Where the symbols take the points:
+: J389->J130, J673->J18, J943->J744, J257->J489, J84->J962, J167->J628, J864->J489, J901->J681, J744->J669, J556->J594, J892->J84, J70->J803, J977->J767, J489->J257, J542->J556, J434->J599, J702->J442, J669->J556, J957->J450, J681->J628, J632->J463, J896->J901, J810->J272, J36->J639, J982->J101, J267->J771, J60->J70, J442->J657, J635->J312, J788->J957, J94->J72, J641->J128, J485->J434, J101->J618, J128->J563, J272->J563, J594->J624, J72->J896, J628->J389, J657->J17, J618->J767, J18->J274, J767->J485, J473->J892, J312->J70, J130->J542, J238->J450, J962->J36, J265->J610, J592->J267, J234->J635, J532->J901, J624->J208, J551->J982, J413->J288, J137->J60, J771->J17, J288->J128, J400->J673, J450->J167, J208->J403, J449->J234, J403->J449, J610->J473, J150->J892, J803->J873, J563->J641, J463->J137, J519->J238, J639->J810, J17->J519, J781->J632, J873->J943, J379->J413, J148->J896, J599->J150, J274->J379
§: J389->J896, J673->J379, J943->J60, J257->J130, J84->J434, J167->J771, J864->J628, J901->J238, J744->J788, J556->J167, J892->J485, J70->J632, J977->J312, J489->J771, J542->J669, J434->J473, J702->J379, J669->J450, J957->J657, J681->J94, J632->J669, J896->J519, J810->J400, J36->J150, J982->J234, J267->J864, J60->J781, J442->J413, J635->J208, J788->J257, J94->J657, J641->J485, J485->J610, J101->J873, J128->J274, J272->J72, J594->J744, J72->J681, J628->J72, J657->J274, J618->J943, J18->J641, J767->J641, J473->J635, J312->J403, J130->J901, J238->J442, J962->J599, J265->J449, J592->J669, J234->J624, J532->J957, J624->J551, J551->J70, J413->J673, J137->J463, J771->J489, J288->J18, J400->J272, J450->J463, J208->J982, J449->J618, J403->J101, J610->J234, J150->J767, J803->J957, J563->J17, J463->J556, J519->J702, J639->J892, J17->J128, J781->J532, J873->J137, J379->J400, J148->J17, J599->J977, J274->J148
%: J389->J556, J673->J892, J943->J803, J257->J864, J84->J150, J167->J957, J864->J130, J901->J72, J744->J450, J556->J901, J892->J599, J70->J137, J977->J641, J489->J542, J542->J389, J434->J767, J702->J896, J669->J744, J957->J130, J681->J896, J632->J594, J896->J94, J810->J641, J36->J84, J982->J943, J267->J257, J60->J463, J442->J128, J635->J449, J788->J267, J94->J519, J641->J272, J485->J977, J101->J610, J128->J413, J272->J274, J594->J669, J72->J238, J628->J901, J657->J702, J618->J434, J18->J400, J767->J473, J473->J234, J312->J234, J130->J628, J238->J17, J962->J892, J265->J635, J592->J167, J234->J403, J532->J167, J624->J101, J551->J208, J413->J274, J137->J632, J771->J130, J288->J485, J400->J72, J450->J551, J208->J618, J449->J208, J403->J610, J610->J312, J150->J434, J803->J60, J563->J84, J463->J781, J519->J702, J639->J962, J17->J442, J781->J556, J873->J70, J379->J18, J148->J563, J599->J485, J274->J673

The rows follow the links: the fewer symbols apart two points are, the more alike their rows tend to be.

Row, then point:
[-106  113   87  -59  -86  -68  198   92 -163   47 -128 -135   28   84 -167  126   56  111  -72  122  214   29   66  152  230   18 -131 -248   81  -11  115   58    2   39   16 -105    1   47 -108   83   28  -15   19   95   31   31  -67  -93  -12 -135   62  101] | J702
[-137  -86  -62   19   45   84   38  117 -155   48  -24  -32  170   65  146  -13  -46   91  114  132  -88 -103 -131   16   -8  -34  275   74 -163  145  -56   66  -44  -46   50   27 -116  -44   21  -60   39    5   11 -228    4  168  -15  237  -23  -86  -97  142] | J781
[  -4  -69   53   54  -56  106  -78  -57  -31    8 -118  -32   15   92  170   30 -134   47 -136  129 -323 -303   13   32 -140   35  135   13  -70  137  -79   28   10   91   14   64 -168 -107  -13  -66  -53  187    2 -146  -16   88   21  202   79  -46   25   23] | J70
[  -2  -34   23  150  235  -43  -68 -108  265  -84  102   91  -28    4  -22   50   49  119   34 -141   30  -56   84  -99 -112  159   40 -118  -12 -174   47 -174   74 -107 -200  -57  107  197  -36  -11  -92  142  -25  -47   57  132  -43   29   56   58  -36 -117] | J272
[ 147   26  -34  -40 -236   -6  -48  -89  -51   70   75  204  -33   42  -24 -250  -12  -63 -145   49  -45   95   10  112 -119   99  -58   51 -127 -144  -58  105  -36   10  113   93  -89   39  -38   44  127 -209  227   93  112  102  -10    9    8   57   59  -75] | J267
[ -83   56  118  -59  -55  -23  118   37 -132   95 -125 -145   42   96 -183  133   43   76 -118   94  190  108   -4   99  125   13 -194 -268   84  -91   58  129  105  -16   -1  -40   27   62 -137  171   -4  -82   -4  -49  111   89 -119   -1   31   18   29   56] | J442
[  56  137  -14    5 -125   78  -83   -5  262  -61  179   10  -32 -123  -17   44  127  -85 -166   70    9   30  147 -132 -117 -115   71  219  270   53   80    8  -24  125    5   37   25  -67    9  -32  -55   71   -8 -122 -138 -128  115    3   94   93   32 -105] | J624
[ 108  -11  -52  -49 -212  -54    7  -46  -30   68   36  220  -15   71  -10 -249  -23  -60  -74   72  -73  -18  -21  143  -22  172 -127   28 -179 -124  -73  187  -48  -20  115   60  -87   36  -56  -10  172 -168  176  115  164  197   -8   21  -52   20   36  -81] | J489
[  96  107  -47  -31 -115   55  -63    5 -112   52  172  147   48  -46  -48 -176   72  -33 -115   82  129  216    4   30 -136  -87  158  156  -42 -106    6   65  -90  -49   97  121  -62   21   44   80   79 -306  195  -49   32    4  -51   95   72   78  -18  -41] | J592
[-113  -26  -40   44   51  135  -27   71 -116   48   30   15  143    0  118  -19  -36   80   30  116  -94  -95 -127    5  -90  -57  299  115 -108  132  -71  130  -19  -30   64   54 -109  -36    8   15  -21   -2   -1 -259  -23  190   -4  290   34  -14  -85  122] | J632
[ -79   62   -1   74   74 -123  138   46   73  -91   20   95  -30   63  -15   46    8  139  103   17  184 -122  144   22   93   92  110 -127  -58  -35  230 -158 -144  -62 -139 -122  102  163   32 -177  -25   82   70  187  -27   60    8 -140   22 -227  -20  -31] | J72
[ -98 -175  -90   -7  -75   47   27  105  191   -9  -78  -78   19  -92  109  104   45 -147  122   98 -132  -69  -58 -159   56    5  -86  163  121  130  -44  118   35   -4   -6    5  114 -129  -74 -124   34  129 -173 -210  -20   38  101 -150 -104  116  -35   23] | J312
[  -2   23   -6  -39  190  -64  -86  -25  -90  -32  -16 -125  -47  -83  -23   40  -94  -63  158 -310  -65   82 -190   40  158  -69 -137   16   -3   77 -132  -19  148   27   16  -26   19  -31  114   93  -35   72 -171  184  -74 -196   36   12 -140   72  -31   -8] | J892
[-120   98   21   17   -4 -124  174   90  -43   -8  -48   32    0   77  -67   86    2  111   68  119  217  -91   99   96  153   72   52 -138  -31    3  241  -33 -107  -27  -81 -137  130  120   -1 -125    2   24   68  187  -17   71   -5 -164    4 -245    4   34] | J896
[-102   50  -10   44   36 -143  158   98  -10  -70  -18   80  -37   67   36   34  -22   81  114   62  173 -135  111   66  130   76  107  -67  -76   24  232 -127 -165  -47  -86 -119   83  113   46 -180    3   54   86  225  -22   46   12 -176    4 -275    9   13] | J681
[ 140   -9  -41  -30 -224  -55  -14  -76  -27   59   30  238  -56   44   -3 -261  -27  -74 -125   43  -65   23   23  141  -53  140 -149   11 -154 -121  -77   96  -62  -15  130   64 -107   20  -52    5  171 -172  183  126  131  144   13  -14  -40   21   56  -76] | J257
[ -35  134    8   16  194 -118 -121  -68  -13  -76   81  -50  -15  -88  -63   51  -62  -14  122 -301  -43    7 -176  145  170  -51 -131    6   36   58  -68   84  179   77  -23  -35    8   -3   91   95  -46  119 -113  236  -98  -99   74  162 -119   51  -53  -35] | J36
[ -78  -20  -95  -16  -50  -65  129  149  -86  -13   46  147   48   32   33 -125   10   83  192  113  153  -27   19   56  101   46  215   54 -177   12  119  -26 -207 -111   50  -63   10   78   38 -179  117 -120  140  117   20   88   23  -86  -69 -229  -51   68] | J389

Each walk starts at a row. The symbols on each line, taken left to right, move it on to the next point.
Each answer is a row, close to the row of the point it stands for.
---
[ -93   53   82   93   80  -62   70  -23   34   53    4   20  -23   13 -140  145    3  108  -50   27  171  -19    5   23   35  161  -89 -249   67 -197  126  152  108  -69 -170  -27  126  145 -166  122  -45   42   17  -23  114  283  -99   59   75   59  -45  -45]
§ % + + -> [ -79   67   82   41  -13  -35   70   11  -90  120  -55    7  -27  -32 -172  146  -29   60 -139   82  168    6  -23   97   43  103 -166 -217   66 -169  110  245  108  -30  -61  -29  113   95 -141  135   -3  -66   38  -42  137  250 -106   51   60   90  -31    0]
§ % § % + -> [  -9  122   28   22  220  -90  -93  -64  -74  -25   35  -52  -45 -108  -74  102 -122  -65  100 -322  -21   15 -207  101  166  -44 -149   28   37   40  -53   90  192   37  -27  -17   51  -15   60  144  -61   70 -116  222  -60 -132   33  107  -69  110  -46  -48]
---
[ 109  -19  -42  -35 -197  -81    0  -52  -17    7   22  227  -29   82   22 -278  -11  -34  -62   70  -61  -21   35  160  -14  166  -84   13 -198 -101  -28   68  -78  -50  115   32 -101   42  -35  -72  174 -157  212  154  143  163   -5  -43  -23  -37   84  -81]
% % § + § + -> [-119  157   76   11  -38  -87  169   86 -129   82    0   11  -14   47 -156  153   18   88  -58  132  313  -10   67  110  136   42   18 -178   72  -95  243  126  -41  -20  -94  -65  115   83  -87   20  -18  -54   93   90   -3  135  -65  -22   84 -109  -19   27]
§ % § § % § + -> [-127  147   85  -18  -59  -98  191   84 -147   64  -98  -50   -7   64 -155  162  -17   93  -33  136  261  -35   55  142  203   33  -89 -235   78  -12  202  137  -19   17  -50  -95   87   57  -90   21   -6  -23   45  133   15   82  -61  -81   25 -146   20   48]
---
[-118   -2  -99   10    7   58   48  156 -122   41  127  105  149  -38   60  -86   75   76  145  128  135   82  -73  -11    0  -89  335  162 -127   78   47   31 -145  -85   72   16  -28   35   71  -50   68 -137   95 -159  -30  120   -3  137  -23  -69 -125  118]
§ + § + + -> [-100   43  -33   17   15  -94  155  145  -71  -40  -13   86    6   42   51  -32   10  113  144  102  187 -102   72   65  114   44  166  -41 -137   44  197  -67 -210  -84  -37 -103   51  106   58 -202   48  -21  106  172  -40   61   22 -137  -15 -289  -22   47]
§ + § + + + % -> [ -57  -95   19   37   13   69  -41   14 -101   28  -88  -20   89   98  160   27 -115   94  -42  102 -247 -223  -86   21  -77   20  174   10 -149  149  -97   72    4   46   35   70 -176  -76  -19  -48  -47  133   -2 -201    9  167   13  237   12  -68  -42   65]
---
[ -94 -178  -85  -26  -69   46   31  109  204   -7  -58  -89    9 -146  101  109   55 -168  128   67  -91    3  -47 -179   66  -40 -121  142  161  123  -40   66   22   12   46  -21  121 -138  -78 -111   30   88 -195 -126  -49  -40  108 -185 -113  122  -28   38]
§ % § % + -> [ -41 -169  -76  -10   51   24   49   74   46    2 -101 -136  -53 -124   70  101  -15 -228  223  -63  -92   48 -130 -136   85  -88 -153  170  115  100  -85   56   53  -15   32   14  145 -170   -2  -68  -15   19 -226  -35  -25 -153   54 -212 -106   97  -23   20]
% § % % § § § -> [ 133  152   36   23 -136   79 -114  -90  202  -87  136   10  -45  -77  -27   25   71  -69 -260   83  -75  -47  174  -70 -158 -118  104  143  201   57   96  -15  -37  152  -32   66  -55  -78   11  -30 -127   97   30  -43 -109 -147   82   54  146   22   84 -114]
---
[ 120  137   34   18 -142   51 -115  -76  253  -81   62  -11  -86  -52   27   26   64 -105 -230   65 -119  -67  174  -93 -134  -79    4  113  224   54   70  -30   -5  152  -26   37  -11 -105   19  -73 -110  148   -8  -21 -129 -166   97  -68  129   22  107 -109]
+ § % + % -> [ -14  -53   58   42  -20   86  -36  -37 -112   16 -145  -14   50  121  176  -12 -135   52  -56  121 -281 -256  -25   55 -108   49  180   -9 -131  147  -79   24   -3   59   34   33 -200 -120   -3  -56  -38  144   36 -160   17  135   11  207   51  -78   16   54]
§ % § % + % % -> [  44   85  -30  -13 -161   66  -47   21  308  -97  120  -17    0 -125   -4   61  120 -110  -89   54  -46  -22  133 -136  -19  -81  -41  166  275   99   47   44    0  113    2   30   80  -84  -15  -79  -50  133  -81  -66 -108 -120  153 -114   14   73   41  -85]
---
[ -34 -125   93    2   80   19   19  -48  -36  106  -79 -110    4   50 -141  113   57   84  -73   -9  104  141    2  -77  -36  103 -170 -268   48 -219  -48    5  144  -83  -62  -14   65   97 -183  219  -25  -42  -81 -184  157  136 -164   28   47  170   -9   43]
% § + § -> [  33 -183   18  150  224   28  -66 -117  110   -8  -27   34 -102  -60    4  108  -54  -34   15 -163   -6   39  -20 -168 -196   69   25  -76  -10 -222  -21 -143   86 -118 -166   47  155   85  -71   37 -110   -2  -55 -109  103   49 -152  -55  101  192  -57  -81]
§ § § § % -> [  88   58   19  -15 -139   64  -72  -62  261  -79    9  -40  -90  -51   37   50   48 -136 -154   71 -148 -103  146 -126 -120  -70  -36  155  221   92    8  -25  -30  130  -33   59    5 -123    4 -125  -84  161  -63  -32  -95 -153  102 -112   93   35   92 -105]
---
[ 107   10   81   40  -40   75  -74 -113   -1  -29 -128   -7  -43  106  124   -9 -124   -6 -222   90 -305 -257   80   26 -166   22   51  -14  -16   98  -37  -39    0  130  -20   77 -164 -134    2  -59 -103  177   40  -39  -29  -46    9   97  131  -80  108  -67]
% % + § § § § -> [ -78   95  108  -62  -88  -60  167   56 -145   67 -113  -81    5   92 -188  113   18  103 -117  131  228   49   68  160  177   34 -158 -274   88  -65   99   83   24   32   -8  -63  -12   67 -105  137   20  -53   36   58   65   61  -86  -49   16  -60   32  104]
§ + § § § % + -> [  45  166   23   -2  -59   91  -50   17 -131   22  133   83   35  -47  -64  -64   52   14 -180  132  143  134   29  -13 -167 -157  267  126   34  -29   72   31 -133   32   48   96  -56  -18   58   95  -48 -234  187  -84  -75  -33  -33  170  143   21  -30    0]
---
[  35 -227   69  -74   90   78   10  -39  -82   46 -152 -185   42   86  -18  -16   79   61   17  -59    3  222    1 -110  -43   -8 -172 -195  -14  -88 -180 -250   76  -85   23    2  -45   40  -41  148   26  -61 -148 -143  105 -134 -173 -109  -24   77   53   88]
§ § % + -> [ -32   -5   42  142  172  -10  -59  -81   61   57   49   69  -65  -61  -98  128  -43   55  -54 -109   95  -10  -39  -34  -91  132  -81 -154   37 -214   60  115  148  -71 -176  -11  161  112 -114   97  -90   32  -33  -76   83  204 -107  110   91  193  -97 -103]
+ § % § + § % % -> [  20  118  -26   -8  -25  103  -41   42  -92   23  190   70   67  -74  -32  -89   91  -18  -75   90  154  176   -7  -62 -141 -154  306  198   14  -40   15   31  -90  -48   39   96  -10    0   60  116   -6 -227  145 -169  -46   -9  -30  172   94   75  -64    6]
---
[ 150   -7   41   46  -85   56  -56  -77  110  -45 -117  -48 -165  -89   66   76  -65 -188 -132   -4 -143  -34  103 -154 -151 -117  -48  156  168   36    4  -85  -25   93  -29   78   58 -178   76  -70 -111   51  -70   14  -82 -262   32 -189  106   68   59  -95]
§ % + + % § -> [  96   92   35  -83 -206   23   25  -32 -256   74  -23   81  -11  113  -22 -152  -52  -12 -208  171   21   38   66  140  -79  -69  129   16  -99  -36   36  -13 -147   56  116   99 -163  -53   52   45   62 -221  274   66    8  -73  -66   31   91  -99   74    6]
§ + § % + % -> [  39 -191   11   25  178   22    1  -68 -129   48 -192 -117 -138  -76   75   55 -146 -156  120 -140  -66   77 -129 -171  -85  -63  -79   46  -20  -63  -86 -123   30  -94  -35   81  116 -134   31   54  -76  -96 -128  -18   26 -195 -125 -183    5  144  -35  -15]
